Below are the code and all the weights of a small trained network. Each question names an input and a target symbol and asks about switching units off, where a switched-off unit gives its printed mean instead of its output.

import numpy as np


def w(rows, s, z=0):
    codes = np.array(rows[::2]) - 128.0
    scale = np.full(codes.shape[1], s)
    scale[-1] = z or s
    return codes * scale


def norm(h):
    return h / np.sqrt((h * h).mean(-1, keepdims=True) + 1e-5)


def f(y):
    return y / 2 * (1 + np.tanh(0.7978845608 * (y + 0.044715 * y**3)))


def softmax(a):
    e = np.exp(a - a.max(-1, keepdims=True))
    return e / e.sum(-1, keepdims=True)


def log_softmax(a):
    a = a - a.max(-1, keepdims=True)
    return a - np.log(np.exp(a).sum(-1, keepdims=True))


def net(x, mask):
    ids = ['ΣΦΨΩαβδζηθλμξπτ'.index(c) for c in x.split()]
    T = len(ids)
    res = E[ids] + P[:T]
    r = norm(res)
    for j in range(2):
        rows = slice(2 * j, 2 * j + 2)
        q, k, v = (r @ M[0][rows].T for M in (Q, K, V))
        z = softmax(np.where(np.tri(T) > 0, q @ k.T / 2**0.5, -1e9)) @ v
        o = O[0][rows]
        res = res + np.where(mask[j], z, o[:, -1]) @ o[:, :-1]
    y = f(norm(res) @ A[0][:, :-1].T + A[0][:, -1])
    res = res + np.where(mask[2:18], y, B[0][:, -1]) @ B[0][:, :-1]
    return log_softmax(norm(res)[-1] @ U[:, :-1].T + U[:, -1])


Q, K, V, O, A, B = {}, {}, {}, {}, {}, {}
E = w([
[181,209,121,109,85,117,144,209,31],'Σ',
[209,213,144,83,93,113,197,190,56],'Φ',
[196,237,143,151,155,40,155,159,56],'Ψ',
[140,178,92,107,116,158,98,165,19],'Ω',
[121,158,170,64,144,97,143,124,3],'α',
[149,150,158,130,30,153,123,132,59],'β',
[133,154,143,211,63,97,101,117,78],'δ',
[152,150,191,118,172,129,192,93,92],'ζ',
[199,147,146,197,60,153,160,97,163],'η',
[170,98,141,196,58,162,131,107,127],'θ',
[137,74,171,106,187,163,40,107,76],'λ',
[171,26,209,126,153,123,126,106,172],'μ',
[128,71,182,140,75,163,200,39,162],'ξ',
[70,45,93,101,104,211,168,62,121],'π',
[97,91,50,199,174,154,129,64,174],'τ',
],0.011)
P = w([
[46,185,179,91,103,85,132,225,132],'0',
[222,177,107,46,68,52,110,122,72],'1',
[155,123,155,183,107,117,198,173,34],'2',
[253,149,80,93,97,102,138,107,65],'3',
[49,116,192,175,137,153,144,159,128],'4',
[198,140,112,55,95,113,58,48,127],'5',
[142,96,150,207,145,198,156,97,88],'6',
[203,96,97,116,126,154,87,27,142],'7',
[82,95,153,205,171,218,148,123,148],'8',
],0.018)
Q[0] = w([
[195,180,119,33,135,73,3,89,183],'h0',
[247,100,150,148,116,118,176,51,60],'h0',
[22,134,168,226,138,167,183,240,154],'h1',
[70,203,82,42,155,101,61,127,203],'h1',
],0.053)
K[0] = w([
[101,226,153,47,84,52,102,254,59],'h0',
[28,110,163,56,117,114,53,107,214],'h0',
[197,47,74,204,187,227,149,61,96],'h1',
[206,195,121,155,93,67,208,208,72],'h1',
],0.051)
V[0] = w([
[201,111,218,78,59,198,193,150,200],'h0',
[137,115,188,54,252,122,154,105,86],'h0',
[154,247,127,234,147,60,133,97,193],'h1',
[224,107,210,169,170,113,31,210,155],'h1',
],0.034)
O[0] = w([
[158,82,224,70,188,142,57,131,80,220],'h0',
[23,84,132,103,81,88,166,108,26,130],'h0',
[183,67,96,80,118,224,132,168,46,9],'h1',
[73,147,53,79,250,151,133,115,119,204],'h1',
],0.016,0.011)
A[0] = w([
[96,126,208,190,144,205,200,199,107,113],'n0',
[101,57,196,221,117,138,160,255,146,39],'n1',
[162,135,167,130,154,136,89,148,144,105],'n2',
[64,123,171,128,158,181,142,178,98,128],'n3',
[40,99,164,168,120,153,189,189,127,67],'n4',
[64,149,225,191,131,182,178,233,127,130],'n5',
[62,169,164,180,155,169,163,188,132,181],'n6',
[135,86,67,71,166,87,126,99,146,48],'n7',
[99,125,132,120,102,76,124,104,181,129],'n8',
[181,103,64,76,127,97,99,71,133,55],'n9',
[70,166,196,180,130,133,127,164,136,141],'n10',
[57,157,114,161,106,146,182,179,137,97],'n11',
[99,150,87,187,121,137,158,157,169,65],'n12',
[160,115,86,103,82,52,115,75,156,6],'n13',
[182,145,120,117,137,140,93,105,160,86],'n14',
[63,93,137,166,194,118,143,250,183,94],'n15',
],0.032,0.02)
B[0] = w([
[116,210,171,199,146,131,83,155,99,172],'n0',
[82,55,139,238,182,202,240,7,237,168],'n1',
[21,168,99,96,95,175,143,129,159,252],'n2',
[173,108,169,155,124,45,176,79,186,221],'n3',
[43,253,96,205,114,202,124,215,127,177],'n4',
[186,186,36,48,165,120,103,73,101,196],'n5',
[164,127,101,146,73,212,103,157,93,247],'n6',
[179,220,71,133,24,151,92,141,124,161],'n7',
[170,145,69,142,143,166,135,175,226,255],'n8',
[102,169,218,115,209,199,202,148,102,144],'n9',
[144,77,207,60,110,129,134,215,81,240],'n10',
[101,40,143,80,248,74,98,140,148,239],'n11',
[132,175,185,178,135,162,49,28,50,231],'n12',
[77,101,151,228,174,229,159,19,49,164],'n13',
[171,81,136,201,103,2,106,121,100,209],'n14',
[83,62,154,169,136,124,212,100,98,180],'n15',
],0.038,0.013)
U = w([
[116,125,99,194,190,191,135,26,135,147],'Σ',
[196,85,139,51,183,165,41,157,64,144],'Φ',
[76,86,123,65,1,190,44,125,70,198],'Ψ',
[152,155,9,72,138,127,95,148,157,245],'Ω',
[150,126,51,78,92,186,219,90,64,179],'α',
[43,142,114,197,72,61,96,101,180,96],'β',
[187,123,156,139,71,180,156,149,225,138],'δ',
[36,61,142,197,173,156,184,209,121,81],'ζ',
[218,130,116,177,229,70,176,177,128,76],'η',
[145,187,215,150,214,82,27,171,192,1],'θ',
[145,16,144,115,135,56,157,94,84,192],'λ',
[170,204,94,61,185,73,122,62,145,144],'μ',
[38,171,212,50,179,176,170,72,147,35],'ξ',
[124,251,173,170,113,129,158,167,56,68],'π',
[199,92,92,188,8,143,67,153,80,183],'τ',
],0.0076,0.0054)

Each question gives the input, a string of symbols that net reads in full, and the target symbol t.
The units are the heads (2 rows each of Q, K, V and O) and the neurons (one row each of A and B). Each row of codes is followed by its name. A weight is (code - 128) times the scale printed after its matrix; where a second scale follows, it is the last column's (O, A, B and U).
mask holds one flag per unit, heads first, then neurons. A switched-off unit (its flag False) gives its mean, the last column of its rows in O or B, instead of its output. The means were averaged over made-up inputs and are rounded, as every weight is.
A unit's drop is (log p(t) with every unit on - log p(t) with that unit switched off) / (log p(t) with every unit on - log p(t) with every unit switched off).
The circuit of an input: a set's keep is (log p(t) with only the set's units on - log p(t) with every unit switched off) / (log p(t) with every unit on - log p(t) with every unit switched off). Starting from the 12 units with the biggest drops (on a tie, the unit counted first), units are removed one at a time, each time the one whose removal leaves the highest keep (on an exact tie, the one counted first), for as long as the keep stays at least 0.8.
units of the circuit, in order: the units of the circuit, biggest drop first
k most important neurons: the k neurons with the biggest drops, biggest first
heads that matter: for each layer, one digit per head in row order, 1 if its drop is at least 0.15 and else 0, layers parted by /
input β ζ λ Φ Σ ξ Σ Ψ, target β: units of the circuit, in order : (h0; n14; n2)
input τ τ Ω Φ Ω β, target τ: units of the circuit, in order : (h1)
input δ λ μ Ω Ψ ζ, target η: units of the circuit, in order : (n14; h0; h1; n9)
input β ζ ζ Ω π θ Σ, target δ: heads that matter : 01
input Ψ Ω τ ζ, target α: units of the circuit, in order : (h1; h0)
input η η ξ ξ θ, target ξ: units of the circuit, in order : (h0; n2)
input π Ω Σ λ π η λ τ, target δ: units of the circuit, in order : (h1; n8)
input β η μ, target λ: units of the circuit, in order : (h0; n3)
input τ λ λ Ψ, target τ: heads that matter : 01
input θ θ Ω, target β: heads that matter : 10
input ζ λ δ α λ Ω, target λ: heads that matter : 10
input β λ ζ Σ λ λ δ η Ψ, target θ: 2 most important neurons : (n2; n14)
input λ Ψ η Ψ τ Ω λ ζ Ψ, target ζ: heads that matter : 11
input λ Ω Ψ Ψ λ λ η ζ, target Ω: most important neuron : (n7)
input Φ τ ξ ζ, target ξ: units of the circuit, in order : (h0; n2; n6)
input δ η Ω Ω, target η: 4 most important neurons : (n14; n9; n6; n12)
input ζ λ Φ, target ζ: 3 most important neurons : (n11; n4; n15)
input β ζ α, target π: heads that matter : 10
input θ λ ζ μ μ λ Ω, target λ: heads that matter : 10
input η λ δ θ μ λ β, target λ: 2 most important neurons : (n3; n2)
input α ζ θ Σ π μ μ θ Σ, target λ: heads that matter : 11
